Here is a tiny trained network, its code and every weight. The questions are about switching its units off for an input and a target symbol, where a switched-off unit gives its printed mean instead of its output.

import numpy as np


def w(rows, s, z=0):
    codes = np.array(rows[::2]) - 128.0
    scale = np.full(codes.shape[1], s)
    scale[-1] = z or s
    return codes * scale


def norm(h):
    return h / np.sqrt((h * h).mean(-1, keepdims=True) + 1e-5)


def f(y):
    return np.maximum(y, 0)


def softmax(a):
    e = np.exp(a - a.max(-1, keepdims=True))
    return e / e.sum(-1, keepdims=True)


def log_softmax(a):
    a = a - a.max(-1, keepdims=True)
    return a - np.log(np.exp(a).sum(-1, keepdims=True))


def net(x, mask):
    ids = ['αβγδεζηλμστφψ'.index(c) for c in x.split()]
    T = len(ids)
    res = E[ids] + P[:T]
    u = 0
    for l in range(2):
        q, k, v = (norm(res) @ M[l].T for M in (Q, K, V))
        z = softmax(np.where(np.tri(T) > 0, q @ k.T / 2**0.5, -1e9)) @ v
        res = res + np.where(mask[u], z, O[l][:, -1]) @ O[l][:, :-1]
        u += 1
        y = f(norm(res) @ A[l][:, :-1].T + A[l][:, -1])
        res = res + np.where(mask[u : u + 4], y, B[l][:, -1]) @ B[l][:, :-1]
        u += 4
    return log_softmax(norm(res)[-1] @ U[:, :-1].T + U[:, -1])


Q, K, V, O, A, B = {}, {}, {}, {}, {}, {}
E = w([
[130,144,207,255,116],'α',
[112,89,133,152,72],'β',
[121,106,133,75,146],'γ',
[127,187,182,172,132],'δ',
[127,136,85,99,136],'ε',
[96,118,127,129,95],'ζ',
[107,61,127,81,120],'η',
[138,131,149,98,92],'λ',
[120,170,197,123,88],'μ',
[162,80,111,215,135],'σ',
[87,172,144,113,101],'τ',
[149,147,125,206,85],'φ',
[87,102,120,110,147],'ψ',
],0.01)
P = w([
[122,105,254,208,136],'0',
[102,142,175,146,70],'1',
[114,137,166,142,70],'2',
[110,129,169,147,77],'3',
[105,133,171,137,73],'4',
[108,127,173,154,83],'5',
[115,121,165,148,82],'6',
[115,122,165,156,87],'7',
[113,126,172,160,82],'8',
[115,120,172,153,86],'9',
[115,129,173,146,84],'10',
[113,128,174,159,79],'11',
[116,125,169,160,73],'12',
[118,127,186,171,80],'13',
],0.0028)
Q[0] = w([
[127,134,38,45,166],'0.h1',
[101,108,1,37,149],'0.h1',
],0.0072)
K[0] = w([
[80,97,255,153,115],'0.h1',
[116,36,252,174,183],'0.h1',
],0.0075)
V[0] = w([
[43,33,134,179,48],'0.h1',
[146,108,254,126,222],'0.h1',
],0.0031)
O[0] = w([
[101,185,198,186,211,247],'0.h1',
[253,99,121,148,92,51],'0.h1',
],0.0045,0.0014)
A[0] = w([
[131,150,175,87,2,88],'0.n1',
[122,144,214,157,147,2],'0.n2',
[86,135,124,98,144,180],'0.n3',
[87,19,121,129,115,107],'0.n4',
],0.0054,0.0016)
B[0] = w([
[188,74,145,254,163,255],'0.n1',
[147,143,85,93,21,201],'0.n2',
[68,25,101,174,109,170],'0.n3',
[78,201,254,173,121,197],'0.n4',
],0.0038,0.004)
Q[1] = w([
[183,177,2,67,208],'1.h1',
[200,192,66,60,210],'1.h1',
],0.0067)
K[1] = w([
[134,125,254,165,119],'1.h1',
[121,140,238,162,143],'1.h1',
],0.0076)
V[1] = w([
[36,94,110,166,131],'1.h1',
[123,41,79,131,4],'1.h1',
],0.0044)
O[1] = w([
[244,1,169,242,105,144],'1.h1',
[229,74,45,26,14,253],'1.h1',
],0.0035,0.0013)
A[1] = w([
[88,201,139,173,253,163],'1.n1',
[139,161,128,209,61,253],'1.n2',
[82,92,173,63,150,170],'1.n3',
[79,182,39,137,74,167],'1.n4',
],0.0049,0.0039)
B[1] = w([
[133,102,75,157,253,150],'1.n1',
[112,130,47,28,175,255],'1.n2',
[184,202,55,96,169,157],'1.n3',
[41,140,193,55,108,154],'1.n4',
],0.0047,0.0078)
U = w([
[154,199,206,116,41,158],'α',
[135,254,125,145,200,76],'β',
[83,54,157,171,59,117],'γ',
[114,145,185,221,145,160],'δ',
[196,45,88,106,49,155],'ε',
[175,154,134,76,184,140],'ζ',
[41,46,99,140,71,9],'η',
[107,49,233,87,163,98],'λ',
[138,90,96,196,177,254],'μ',
[73,116,120,138,222,102],'σ',
[119,186,32,155,68,190],'τ',
[66,144,109,79,113,123],'φ',
[130,127,70,63,141,61],'ψ',
],0.011,0.004)

Each question gives the input, a string of symbols that net reads in full, and the target symbol t.
The units are the heads (2 rows each of Q, K, V and O) and the neurons (one row each of A and B). Each row of codes is followed by its name. A weight is (code - 128) times the scale printed after its matrix; where a second scale follows, it is the last column's (O, A, B and U).
mask holds one flag per unit, layer by layer, with each layer's heads first. A switched-off unit (its flag False) gives its mean, the last column of its rows in O or B, instead of its output. The means were averaged over made-up inputs and are rounded, as every weight is.
A unit's drop is (log p(t) with every unit on - log p(t) with that unit switched off) / (log p(t) with every unit on - log p(t) with every unit switched off).
The circuit of an input: a set's keep is (log p(t) with only the set's units on - log p(t) with every unit switched off) / (log p(t) with every unit on - log p(t) with every unit switched off). Starting from all 10 units, units are removed one at a time, each time the one whose removal leaves the highest keep (on an exact tie, the one counted first), for as long as the keep stays at least 0.8.
circuit, biggest first: the units of the circuit, biggest drop first
unit that matters most: the unit with the biggest drop
k most important neurons: the k neurons with the biggest drops, biggest first
k most important neurons of layer l: the k neurons of layer l with the biggest drops, biggest first
drop when u is switched off: that unit's drop, to one decimal
input ε μ η δ, target ε: circuit, biggest first => 0.h1, 1.h1
input η μ μ η φ ε γ γ δ δ ζ, target σ: circuit, biggest first => 0.h1, 0.n2, 1.h1, 0.n1
input ζ μ ε β α φ β λ, target μ: circuit, biggest first => 0.n1, 1.h1, 0.h1, 1.n4
input ψ μ μ ζ ε μ η μ λ φ β η μ γ, target β: 2 most important neurons => 1.n3, 1.n2
input ε ε δ ε ζ φ σ, target ε: circuit, biggest first => 1.h1, 0.h1
input σ ζ η η, target λ: 3 most important neurons => 0.n4, 1.n2, 1.n3
input η ζ η ζ μ β μ ε, target σ: 2 most important neurons => 0.n1, 1.n1
input λ δ ζ η ψ λ γ ζ δ τ μ μ λ, target ε: circuit, biggest first => 0.n1
input ε ψ φ ψ, target ε: circuit, biggest first => 1.h1, 0.h1
input ε μ α, target ε: circuit, biggest first => 0.h1, 1.h1
input η η ε τ φ η, target σ: 2 most important neurons => 0.n2, 1.n1
input ψ δ δ ε μ ε τ ζ η β μ σ σ, target σ: circuit, biggest first => 0.h1, 1.h1, 0.n1, 0.n2
input μ η μ φ μ φ α δ μ δ η η, target λ: 3 most important neurons => 0.n4, 1.n2, 0.n2
input ε η η, target ε: circuit, biggest first => 1.h1
input ζ β δ μ μ ε λ, target μ: 3 most important neurons => 0.n1, 0.n2, 1.n4
input η ψ φ η δ τ τ ε μ γ λ, target σ: 3 most important neurons => 0.n2, 0.n1, 0.n4
input β σ σ σ η φ η μ α λ ε φ μ, target δ: circuit, biggest first => 1.h1, 0.h1, 0.n1
input η ε ε τ μ ε μ μ φ ψ μ ζ, target σ: 2 most important neurons => 0.n2, 1.n1
input δ δ η γ, target ζ: 2 most important neurons of layer 0 => 0.n4, 0.n2
input ε μ η α λ, target ε: unit that matters most => 0.h1
input ε δ β, target ε: drop when 0.n1 is switched off => 0.1
input η η μ ζ η ε η, target σ: drop when 0.h1 is switched off => 2.0
input β ζ τ ε η τ σ μ, target δ: drop when 1.h1 is switched off => 1.3
input ε γ δ δ β η δ λ φ, target ε: drop when 1.n2 is switched off => 0.0
